Rows are numbered. After the first five, each row is followed by the numbers of the four nearest rows among all rows above it, by straight-line distance, nearest first.
In the rows, 128 means zero.
1: [116  98 131  86 115 150 142 123 143 152 141 116 137 152 136  84 153 113
 124 118 123 144  80 143 129 136 139 112 196 166 110 154 128 148 144 128
 129 131 202 140 131 121 139 133 131 162 117 138 207  98 116 161 127 117
 135 109 173  91 108 134 139 152 144 154 137 179 125 142 131  74 139 144]
2: [113 109 181 121 133 137 103 145 119  99 131 178 114 149 108 125 127 143
 147 101  85 126 127 107 145 113 166  90 151 110 106 119 129 105 133 138
  96 106 118 110 107 159 107 130 130 138 143 118 101 134 128 150 114  93
  56 142 153 136 114 128 129 126 135 121 125 115 125 105 111  90 183 106]
3: [119 133 110 105 151 128 148 153 152 130 143 109 120 139  78 116 144 127
 132 136 132 123 121 139 130 138 108 135 134 158 120 142 131 165 137 127
 151 105 199 116 141 131 119 124 115 121 151 124 169 180 144 137 135 137
 119 128 130 128 132 141 185 137 127 141 146 113 131 139 145 183  72 171]
4: [112 104 140 122 147 150 127 152 134 133 146 178 131 156 124 126  70 127
 144 157 134 149 121 136 101 133  66 113 135  89 143 118 109 161 136 153
 110 139 183 138 124 132 144 103 128 142 151 118 105 102 149 162 137  88
 169 136 101 142 156 125 131 135 130 141 119  83 207 124 138 156 112 166]
5: [134 111 109 161 116 146 162 134 127 123 151 122 112 130 168 108  91 145
 112  90 138 136  55 142 156 158 139 151  89 140 133 185 130 178 137 126
 255 153 195 134 119 136  90  75 118 141 127 148 155 184 161 188 157 140
 110 144 141  86 174 147 148 193 127 157 140 173 167 126 223 208  96 195]
6: [162  99 137 134 151 129 118 103 131 162 155 169 148 126 162 128 133 127
 183 117 146 129 119 130 122 119  92  83 124 111 143 160  98 125 154 119
  92 118 147 155 125 153 131 130 119 129 119 117 106 102 152 141 124  95
 121 140 125 133 145 129 127 147 125 135 117 152 170 111 130 114 133 114] => 4 2 1 3
7: [120 111  82  81 146 106 145 102 130 139 139 115 105 161 185  69 153 148
 122 132 131 133 144 152 128 122 107 116  95 163 129 183 144 164 151 145
 166 142 226 153 134 157 152 119 144 150  76 126 182  73 154 132 147 116
 168 166 125  94 124 119  70 177 126 143 115 196 144 112 126 137 109 121] => 1 6 3 4
8: [ 99  95 103 131 124 144 122 138 139 114 135 134 124 135  99 144 115 128
 142 160 133 140 122 137 152 141 101 163 118 119 122 151 102 158 121 133
 207 131 202 127 132 143 126 110 120 156 139 122 127 153 150 139 126 151
 122 154 119 130 123 148 177 159 153 172 132 147 159 143 135 216 115 120] => 3 4 5 6
9: [162 134  96 173 132 104 122 124 143 132 146 114 136 118  65 152 127 133
 101 141 130 139 105 157 202 163 166 103 142 134 141 152 118 152 124 110
 210 144 142 100 135 110  78 111 120 152 141 107 139 183 124 108  94 159
 140 103 149  93 105 127 218 159 140 161 133 154  85 150 161 163 110 143] => 3 8 5 1
10: [128 126 145  92 148 141 171 162 150 123 126 172 164 104 125 124 123 140
 162 100 155 146 108 141 103 108  81 124 131 151 122 149  99 170 158 143
 123 105 199 130 131 177 107 111 144 129 137 129  87 148 155 158 154  25
 126 106 111 126 146 130  98 153 100 117 128 103 200 145 123 137 155 121] => 4 6 3 2
11: [156  94 110 135 161 118 139 151 116 135 148 127 139 105 104 129  60 119
 112 144 115 148  81 166 150 115  68 110 125  97 125 169  94 183 131 182
 172 135 228 142 119 140 107 129 152 139 156 139 126 186 159 153 115 134
 152 164 108  96 164 118 149 168 116 137 108 156 122 125 194 219  71 192] => 8 3 5 4
12: [133 161  73 136 130 127 157 130 108 150 119 112 160 126 115 138 121 134
 106 125 115 140 107 114 122 132 111 141  87  96 129 119 123 136 135 122
 130 119 129 137 147 104 134 114 145 135 138  99 220 123  94 109 101 223
 195 139 127 154 160 133 147 126  98 134 126 137 116 128 174 164  78 135] => 3 8 9 11
13: [121 136  98 167 133 122 112 119 137 157 125  93 136 114 140 188 142  97
 160 147 102 133 143 102 152 141 160 106 144 163 126 163 152  82 144 137
 150 142 131 137 107 130 149 143 148 119  91 135  92  83 108 135  97 128
 103 134 138 105 115 116 136 139 147 138 133 161  86 115 139  73 171  52] => 6 2 1 9
14: [ 93 168  36 141  81 134 112 140  89  69  97  94 159 131  99 136 197 129
 117  88 124 131 114 108 116 133 172 168  64  72 139  76 139  85 157 106
 109 165  84  92 169 122 124  98 110 134 135  92 183 164 115 103 116 224
 169  74 152 135 119 140 142 127 146 139 147 112 120 141 143 203  82 146] => 12 3 9 8
15: [101  97 255 134 103 139 137 103 126  93 128 184  90 131 176 119 109 152
 150 100 142 156 119 145 127  85 162 141 255 173  68 139 157 122 106 107
 100  91  96 104  57 122 126 113 127 144 141 126 155 123  94 181 159   1
  31  80 151  87 136  97 102 147 108 105 121 140 164 126 141  12 228  88] => 2 1 10 6
16: [136 115 159 139 144 128 113 120 122 102 172 157 114 109 169 130  98 144
 109  92 130 140 179 125 125 134 142 134 128 145 134 135 151 110 136 147
  90 111 133 108 133 138 112  88 110 106 112 138 113 124 175 129 106  76
  95 122 143 136 141 116  76 145 117 145 137 120 160 105 155 126 130 108] => 6 2 10 4
17: [132 136 105 153 119 143 129 135 126 136 130 143 161 134  71 163 114 149
 132 131 146 128 131 114 177 145 118 141  96 106 154 110 123 143 119 113
 134 148 150 125 159 143 144 121 120 141 137 159  96 160 129 143 138 132
 135 147 107 152 127 143 201  99 125 138 148 115 142 124 132 190 114 172] => 8 3 4 9
18: [140 131 142 110 103 137 145 131 124 108 113 122 130 116 159 158 133 136
 130 112  84 166 117 103 116 114 106 107  85 118 117 128 150  69 168 108
  65 148  95 117 165 162  95 100 127 137 114 139 105 113 152 148 133 133
 109 165 133 163 164 140  84  74 146 115 103 129 144 129 135  79 187 113] => 2 16 6 13
19: [140 114 146 123 124 123 147 121 131 109 117 143 179 136 127 207 144 135
 154 147 134 155 167  69 117 125  96  89 129 123 159  75 119  94  90 126
  80 115 139 136 133 142 140 206 108 123 133 108   1  94 155 112 107 110
  80 125 120 132  98 135 152  91 129 114 133 107 100 116 109 176 203  63] => 2 6 13 17
20: [121  93 164 124 136 124 103 118 121 105 127 145 146 118 206 150  75 146
 152 125 120 119 125 159 139 127 154 136 138 118 104 160 107 104 150 135
 149 141 107 115 107 159 108 121 131 120 122 130 159 164 123 188 126 102
 143 141 146 144 159 147 117 109 123 133 143 100 197 112 190 115 126 164] => 16 6 4 2
21: [133 133 137 100 153 113 131 145 127 106 132 121 130 121 144 162 162 104
 149 136  98 174 140  81 118 110 130 135 138 142 130 118 143 111 143 139
  41 105  95 110 143 141 118 127 130  99 111 124  91  93 144 135 133 130
 127 103 100 155 121 141  76  95  84 117 157 137 145  73 138 130 176  84] => 18 16 2 6
22: [ 95 185 114 154 101 112 108 161 125 103 116 117 127 166 106  94 160 146
 154 173 145  73 126 147 155 149 104 144 156 119 153  98 115 184 121 141
 112 115 141 133 137  84 150 112 126 120 131 143 148 154 135 102 118 145
 138 114 147 138 125 118 188 146 133 153 111  99 115 137 135 136 116 154] => 3 17 8 12
23: [106 143  55 136  96 108 115 107  63  89 153 106 100 153 122 102 162 135
  73  88 134 127 137 148 160 104 149 175 105  74 131  60 143 128 161 141
 134 142  92  83 205 104 152  96 114 111 150 137 202 172 113 174 100 183
 159  91 140 118 125 132 163 126 129 137 119  84 145 112 150 163 109 172] => 14 12 22 17
24: [115 171  76 157 127 101 165 129 125  65 117 101 162 190  92 127 187 130
 100 140 168 133 124  96 150 104 188 160  71 166 138  94 153 134 162 122
 139 153 186  87 124 113  97  94  82 135 123 117 111 170 141 141 116 188
 102 129 135 124 136 134 168 146 110 124 145 138 140 108 141 255  93 150] => 3 17 14 8
25: [132 139  57 180 129 124 140 120 105  75 115 122 135 136 134 128 173 154
 103 110 157 129 138 113 166 118 173 139  84  81 150  79 127  79 161 132
 161 192  95  99 173 150 102  95 112 145 119 122 151 190 157 142 105 222
  95 121 144 150 118 145 168 139 134 123 139 115 123 114 188 238 108 169] => 14 24 23 17
26: [112 135  98 112 140 140 120  87 131 122 111  24  73 105 160 113 165 126
 106 150 107 123 185 108  91 116 138  99 145 142 137 131 149  60 115 116
  29 112  79 150 125 122 154 200 146 117  96 124 172  23  77 123 131 120
 146  97 148 166 108  78  31 107 147 136 105 201  66 115  33  15 149  32] => 13 21 18 1
27: [145  60 132 173 155 149  63  62 128 155 114 116 142  63 121 237  44  69
 129 206 139 174 163 111 123 215  59  36 101  75 156 141  87  44 108 127
 199 113  98 164 135 131 121 217 153 122 139 126   1  77 158  82  68 173
 128 183 113 117 116 153 142  78 155 115  95 153  60 152 143 122 178   5] => 19 13 6 18
28: [113 114  97 148 169 128 132 109 110 115 122 112 177 140 139 160 106 131
 117 131 143 156 111 120 122 150  76 120  91 123 147 120 113 147 158 117
 163 122 212 135 145 142 158 114 139 118 147 142  83 153 189 194 149 149
 124 156  93 101 131 136 205 159 138 145 155 123 161 122 212 255  96 153] => 8 17 11 3
29: [123 153 156 113  85 104 120 112 127 146 137 144 126 149 126  87 140 152
 129 126 112 145 116 116 117  91 148 133 163 123 117 126 148 156 147 130
 115 124 122 105 140 109 143 130 113 124 145 146 181 140 102 143 135  84
 116  78 139 126  95 108 158 130 109 143 115 128 142 141 147  87 131 162] => 1 22 2 3
30: [133  72 156  98 154 157 145 125 161 182 123 134 128 130 188 146 103 108
 120 141 128 112 139 105 118 140  78 141 166 202 106 225 121 129 150 132
 122 119 235 158  99 184 129 108 131  89  69 104   1  60 169 147 157  36
 120 148 104 167 154 122  31 112  92 104 132 164 127 132 103 143 137  86] => 10 6 16 7
31: [120 102 255 118 113 137 145 108 146 182 119 224 146  98 163 140  12 159
 178 140 159 184 111 141 114 117  90 100 233  76 123 182 157 149 130 135
 231 119 146 158 121 120 153  93 144 145 158 157 129 164 166 238 105  40
  95 157 151 143 165 132 157 111  83 131 148 107 207 144 207 103 216 170] => 20 4 10 6
32: [155 130  32 176 143 120 118 156 123  65 132 103 107  97  97 137 216 146
  82 107 122 121 139 104 141 142 161 110   7  92 136  75 136  81 144 104
 126 181  76 105 145 118 125 137 106 131 118 100 123 144 111  97 118 228
 186 131 123 147 133 158 127  90 158 151 128 110  83 118 157 208  75 150] => 14 25 12 23
33: [148 125 175 152 102 109 129 145 111  94 107 182 177 103 103 134 124 146
 117 104 160 152 112 123 168 117 128 134 125 112  93  82 124 129 148 115
 143 142  98 121 160 140 136  99  97 142 147 132  83 158 155 150 116 115
  52  90 147 138 122 155 155 121 106 128 146  96 147 122 151 167 124 147] => 17 2 16 29
34: [112  81 197 154 103 136  95 116 142 130 129 180 145 115 161 142  55 130
 155 122 154 142 126 111 136 144 140 127 207  85 103 146 121 110 133 128
 185 138 113 131 120 110 140 115 143 113 126 135 158 144 134 139 112  79
  96 111 152 109 136 120 180 132 121 112 112 113 120 127 182  52 182 159] => 20 29 2 31
35: [139 114 185 165 159 134 108 128 130 150 142 190 119  80 148 157  57 133
 144 116 115 151 122 139 111 105 143 123 165 115 104 143 120 109 117 141
 191 147  87 136 126 150 136  81 130 149 143 137 109 167 133 163 131  83
 108 104 118 144 141 121 110 135 174 127 179 110 133  98 185 145 183 149] => 20 34 16 33
36: [128 145 138 156 143 121 137 126 132  63 102 117 119 106 145 159 169 134
 117  87 122 133 124 111 135  87 188 147 114 143 143  86 155 110 121 145
  97 150  72 115 109 167 134  78 125 117 108 125  75 119 115 137  94 143
  77  84 115 147 130 135  91 114 129 116 131 117 129  89 125 180 146 103] => 21 16 33 2
37: [138 111 182 147 128 135 123 133 120 101  99 160 138 106 150 156 129 122
 133 128 130 126 156 124  95 108 174 129 112 127 135  77 135  94 147 111
 133 144 105  94 135 128 105 113 100 128 118  90  72 158 143 143 114 125
  48  99 132  95 126 134 122 128 125 130 115 107 142 131 143 155 156 104] => 33 36 2 16
38: [115 146 154 115 106 136 101 118 134 103 150 167 145 136 140 193 114 110
 104  89  95 135 142 117 131 126 143 102 129 127 108 119 144  61 145 149
 131 106  85 100 116 158 101  73 131 111 133 134  75 141 157 173 110 109
  70 110 142 118 132 130 127  99 113  94 107 109 167 125 169 165 150 136] => 37 16 2 33
39: [103 138 171 109 124 120 156 116 120 128 124 141 136 153 106  59 141 140
 151 100 136 125  99 135 138  89 164 163 188 170 124 111 120 167 124 108
 114 114 156  92 128 121 177 114 115 114 146 146 191 144 119 143 180 100
  62  94 121 108 123 141 134 152  99 128  97 130 149 123  97 106 124 172] => 29 1 3 22
40: [129  78 158  34 149 144 141 190 187 162 111 192 184 140 116 137 102  88
 147 172 126 159 158 102 127 104  39  92  78 171 118 162 111 138 154 123
  82  97 255 181  84 192 133 170 128 130  91 115   1  69 210 174 165  28
  91 136 122 128 103 176 110 110 110 130 151 161 194 120 132 218 165 108] => 30 10 6 4
41: [ 87 121 161  96 131 136 127 140  91 110 109 137 103 152 129 117  97 137
 134 119 122 179  75 162 139 101 123 122 134 112 122 111 130 122 128 122
 140 113  85 102 160 122 118 110 177 101 154 114 192 122 168 149 134  93
 158 125 154 166 121 122 172 154 136 109 151  99 156 141 187  98 158 196] => 29 20 34 4
42: [116 172  83 107 112 110 147 125  95  92 165 106  82 127 142  80 164 117
 119 115 129 100 116 154 156 117 141 133 109  94 150 106 117  99  99 107
 169 135  99 114 159 112 150  93 112 137 122 103 232 140 125 128 146 171
 173 113 145  98 113 176 140 129 118 123 144 101 127 149 142 158  67 193] => 23 12 14 3
43: [146  95  98 122 155 130 118 142 138 134 140 111 119 121 115 120 110 144
 109 136 118 117  92 156 126 146 129 142 148 119 151 184 132 140 132 125
 224 124 147 137 142 109 116 116 150 125 123 137 208  85 101 175 149 148
 124 172 107 140 129 130 199 190 148 153 112 154 112 157 184 109 144 140] => 8 1 3 9
44: [130  81  99  88 154 142 137 103 151 184 158  69 126 150  72 172 145 124
 144 146 134 132 158 142 169 153  83  88 146 206 108 130 107 138 148  86
 138 130 167 189  98 135 119 179 100 119 104 131  45  74 179  99 153 114
 109 158 105 113 125  93 119 126 130 120 110 159 125 136 107 178 156  64] => 6 13 19 30
45: [107 121 152 136 139 136 112  84 135 133 114 114 149  92 139 152 122 138
 152 138 122 139 132 140 142 143 123 108 176 129 132 170 152 113 128 130
 129 108 125 143 114 149 138 148 129 105 132  94 121  86 123 157 110  80
 111 124  92  72 126  95 149 125 147 115  80 168 105 116 130  56 158  75] => 13 6 2 34
46: [116 128 122 123 140 134 145 141 152 134 123 166 155 120 145 149 105 117
 125 129 128 111 126 131 131 125 114 134  96  96 110 116 154 110 120 112
 139 129 125 139 143 123 142  96 139  99 118 117  70 158 113 154 113 122
 123 124 148 132 125 115  82 132 160 114 143  99 162 134 141 116 143 128] => 37 16 38 6
47: [134  92 142 146 117 121 137 148 140 109  88 173 175 122 105 167 102  95
 144 111 147 155 126 113 115 130  84 122 118  91 139 127 112 137 169 119
 139 134 151 111 140 129 135  82 112 131 143 135  77 188 213 166 129 114
 119 135  82 111 143 148 172 127 111 138 163  90 184 129 172 205  96 181] => 28 17 33 4
48: [111 122 146 151 117 130 110  94 119 133 103  75  93 125 152 159 123 153
 148 155 115 125 113 134 144 154 160 121 184 154 143 165 125 103 101 120
 127 110  52 145 118 119 133 196 175 126  83 170 204  89  84 117 123 140
 128  99 159 100  98  77 131 117 168 143 109 164  57 145 141   1 200  59] => 13 45 26 1
49: [117 108 143  86 156 115 146 126 148 128 127 157 140 135 145 141 139 135
 143 131 158 146 127 126 124 126 112 112 141 132 143 131 143 144 172 145
  91 110 154 144 105 159 123 147 136 122 105 129 146  80 199 156 145  70
 120 116 107 132 127 132  88 123 114 115 132 159 188 127 160 120 136  96] => 6 10 16 21
50: [152 125 154 142 125 123 114 104 145 130 116  98 132  69  98 158 109 145
 151 160 127 141 129 114 154 157 141  71 169 124 154 113  96 103 100  70
 136 137 107 131 107 118 104 131 159 148 162 157 115 105 122 112 119 128
 117 121 139 126 120 122 174 142 152 151  95 163  84 148 140  69 173  74] => 45 13 48 2
51: [ 99 100 159 178 104 104 159 145 129  55 101 191 139  99 154 143 126 154
 131  83  89 129 166  95 133  91 160 150 158 112 113  73 167 115 120 108
  50 130  72 117 121 110 138  96  90 103  99 141  34 181 169 173 119  62
  36  93 142 115 152 143 135 125 113 118 108  72 161 113 126 172 156 128] => 37 33 36 38
52: [147 145 169  93 150 120 161 127  96 110 113 176 128 123 108  98 146 154
 158 104 146 137  89 147 115  71 124 128 175 119 140  73 175 158  88 110
   1 134 178 134 152 129 148 121 117 126 121 114 137 147 152 107 147  61
  48  79 128 129 124 135 160 117  82 104  97  95 174  95  57  92 172 168] => 39 29 2 10
53: [129 135 212 137 119 140  86 124  95  98 120 185 127 123 118 157  81 153
 139 119 124 151 124 103 138 139 165  97 204  71 165  82 155  88 134 120
 158 130  48 110 176 110 127 128 115 137 155 121 169 157 143 173  79 132
  95  92 151 118 142 115 174  97 156 125 104 102 133 128 194  79 181  91] => 34 2 37 35
54: [132 170 172 187  83 110 121 134 129  57 110 152 111  75 136 175 107 130
 106 101 129 126 144 127 130 133 255 143 156  63 129  57 168  82  85 138
 151 137   1 107 162 113  79 128 111 151 146 113 116 223 122 170 107 186
  62  73 124 125  95 137 202 120 148 118 109  98  78 133 157 121 125 134] => 53 37 33 36
55: [ 99 134 147  94 126 133 107 115 107 105 137 142 134 157 161 104 148 132
 108 131 101 139 107 169 142  94 150 144 109 139 126 126 129 189 147 121
 149 107 123 132 155 132 130 140 125  89 142 144 247 116 110 129 149 102
 173 134 138 131  99 107 100 148 104 113 149 181 125 142 130  58 143 113] => 29 1 41 39
56: [105 137 187 128 103 118  92 116 142  62 126 153 109 133 166 152 115 172
 137  88 126 138 137 106 104 134 216 166 171 119 106 103 133 102 110 150
  76 143  24 106 126 117 118 133 135 104 158 134 152 145  81 172  90 115
  90  76 166 136 145 116 132 109 128 116 101 115 139 148 137  14 171  97] => 53 2 29 34
57: [115 157 165 180 102 118 171 160 117  79  90 155 113 101 141 150 137 139
 149 112 137 116 132  69 161 114 208 154 133 160 136  84 114 115 183 117
  78 109  59 111  99 158 116 112 100 133  93 131  43 159 159 183 148  95
   5  99 148 115  99 145 102 120 130 122 143 113 184 105 133 179 178 115] => 51 37 36 33
58: [115 118 234 109  99  94 169 135 132 122 122 231  92 167 134 117 131 184
 180  62 139  73 111 143 128  99 165 149 218 149  98 114 163 154 104 127
  43 102 161  93 102  96 138 111 109 146 152 130 127 191 148 154 158   1
   1  47 117  99 159 144 163 109  82 131 147  76 180 118  42  78 188 169] => 52 39 15 2
59: [116 158  91 138 145 115 134 113 148 170 176  97 112 158 107 109 172 121
 123 145 121 117 110 130 157 173 150 133 114 152 150 159 133 151 111 137
 183 129 143 116 125 134  99 122 156 139 139 115 147 134 117 122 115 153
 165 151 148 137 152 143 139 197 116 127 122 163  95 121 151 132 105 129] => 3 9 43 12
60: [113  78 150 104 105 137  93  70 122 122 107 141 143 139 112 151  83 141
 151 138 116 141 136 134 123 170 113  65 168  98 110 126 153 125 120 124
 113 122  74 146 141  72 131 175 129 137 133 141 173 131 116 144 106 141
 118 130 122 113 105  93 169 118 136 154 103 172  87 146 135  16 183  97] => 45 50 48 34
61: [154 108 124 169 135 151 116 140 124 121 111 146 123 155  87 157 140 108
 142 138 137 154 105 128 151 156 127  98 111  58 129  80  99 112 173 135
 179 138 138 128 156 106 115 129 135 121 159 130  99 161 135 145 116 136
 135 128 109 120 146 143 198 117 135 122 122 111 176 132 169 220 116 164] => 17 47 8 28
62: [139 151 141 162 109 123 140 155 109 128 128 113  87 164 128  67 147 159
 121  88 121 104 116 123 127 130 167 149 107 153 143 126 136 179 126 152
 123 145 165  77 117 132 124  88 136 150 131 120 189 154 112 141 124 116
 110 126 139 119 130 142 171 161 116 106 108 100 153 137 110 118 129 150] => 29 39 3 22
63: [108 109  49 125 160 116 139  99 179 121 118  70 117 130 132 153 202  93
 107 104 130 107 156 107 143  85 159 110 123 224 153 193 148  87 127 123
 152 111 227 139  33 157 134 102 131 134  62 148  19  85 189 115 153 150
 111 160 151 121 101 102  52 162 137 103  93 207 145 113 117 240 109  70] => 44 7 30 13
64: [131  43 125  91 167 143 152 108 144 186 137  83 161  86 130 182  96  78
 143 177 158 157 148 106 153 182  81  60 175 206 137 182 138 125 160  94
 144 106 194 205  89 149 115 221 165 110  93 136  35  40 109 115 153 109
 109 159 160 100 125 105 153 107 127 125 108 176  84 149  91  75 208  46] => 44 13 45 50
65: [158 129  72 174 118 147 108 111 101 121 129  63 124  99 167 112 185 136
 106 114 126 156 123 115 170 131 168 124  89 122 138 118 132 119  97 121
 148 156 104 148 108 129 132 128 129 136 103 144 166 126 131 123 108 199
 177 168 119 132 101 113 106 138 133 148 123 149  70 134 126 156  80  94] => 12 59 32 42
66: [106 149  90 102 115 147 155 151 140 132 146 126 120 143 110  91 162 153
 120 128 132  99 101 168 134 122 105 141 119 119 100  96 154 159 138 139
 112 132 157  95 144 131 121 104 119 141 116 116 208 159 141 152 117 124
 115 111 137 110 143 122 152 156 126 129 121 133 155 125 145 119  98 166] => 3 62 29 22
67: [ 98 159  98 129 133 129 147 161 135  95 137 111 135 108 119 102 130 122
 127 143  98 134 105 112 163  93 114 147  99 132 119 116  93 184 142 129
  93 132 167  95 184 111 176  99 131 115 150 130 159 128 144 145 146 149
 109 145 105 147 125 107 149 146 145 130 146 112 142 100 157 177 102 162] => 3 66 17 22
68: [100 129 170 113 165 109 110 119  90  87  97 158 134 122 142 148 172 136
 138 109 129 133 130 111 105 115 164 108 164 117 133  84 111  84 117 136
  71 125  75 144 159 141 138 167 114 127 109 147 147 107 157 162 133  98
 139 134 135 117 109 151 119 125 131 112 119 104 128 122 168  80 204  98] => 2 21 49 18
69: [131 124 102  91 123 130 133 105 127 129 144 139 128 115 115 108 160 127
 124  94 108 129 110 131 130 114 152 166 118 135 132 124 120 144 133  91
 155 145 162  97 144 106  92 126  95 165 113 149 197 118 141 161 135 148
 116 112 151 144 159 141 149 109 127 140 140 135 150 133 126 145 124 179] => 66 3 29 62
70: [119  84 211 115 109 146  72 128 133 144 123 222 145 124 161  94  52 122
 137 172 149 174  96 151 114 130  40  93 131  71  99 131 123 156 133 136
 200 141 153 141 180 132 126 105 161 125 147 126 157 127 167 177 135  74
 115 128 148 154 121 144 168 122  98 117 138 126 206 145 221  55 167 190] => 34 31 41 4
71: [131  84 183 134 137 115 124 150 129 122 132 141 105 118 178 101  82 136
 154 140 158 148  90 148 108 144 144 123 182 111  74 171 132 121  96 146
 163 116 134 108 115 113 108 130 158 142 150 143 228 161 134 168 139  73
 148 123 142 143 128 130 151 155  96 146 140  96 170 155 216  91  99 198] => 20 41 34 29
72: [129 129 255 113  84 124 100  92 106 126 122 168 134 116 128 126  37 151
 190 132 138 129  79 114 150 163 106 109 209  91 105 159 124 152 126 122
 221 126 131 148 172  77 129 134 149 124 157 133 255 174 125 203 167  77
 131 110 158 129 123 115 255 140  95 151 103 128 136 167 255   1 198 205] => 34 70 71 31
73: [144 112 179 154 114 146 142 143 108 124  95 137 140 118 134 100 113 129
 128  86 131 122  85 119 109 121 133 109 196  91 137 134 148 140 141 104
 121 105  99  95 128  91  90 145 123 123 153 120 126 169 150 159 156  78
  97  77 150 157 139 103 151  95 130 133 127 102 127 154 119  99 147 148] => 29 2 34 33
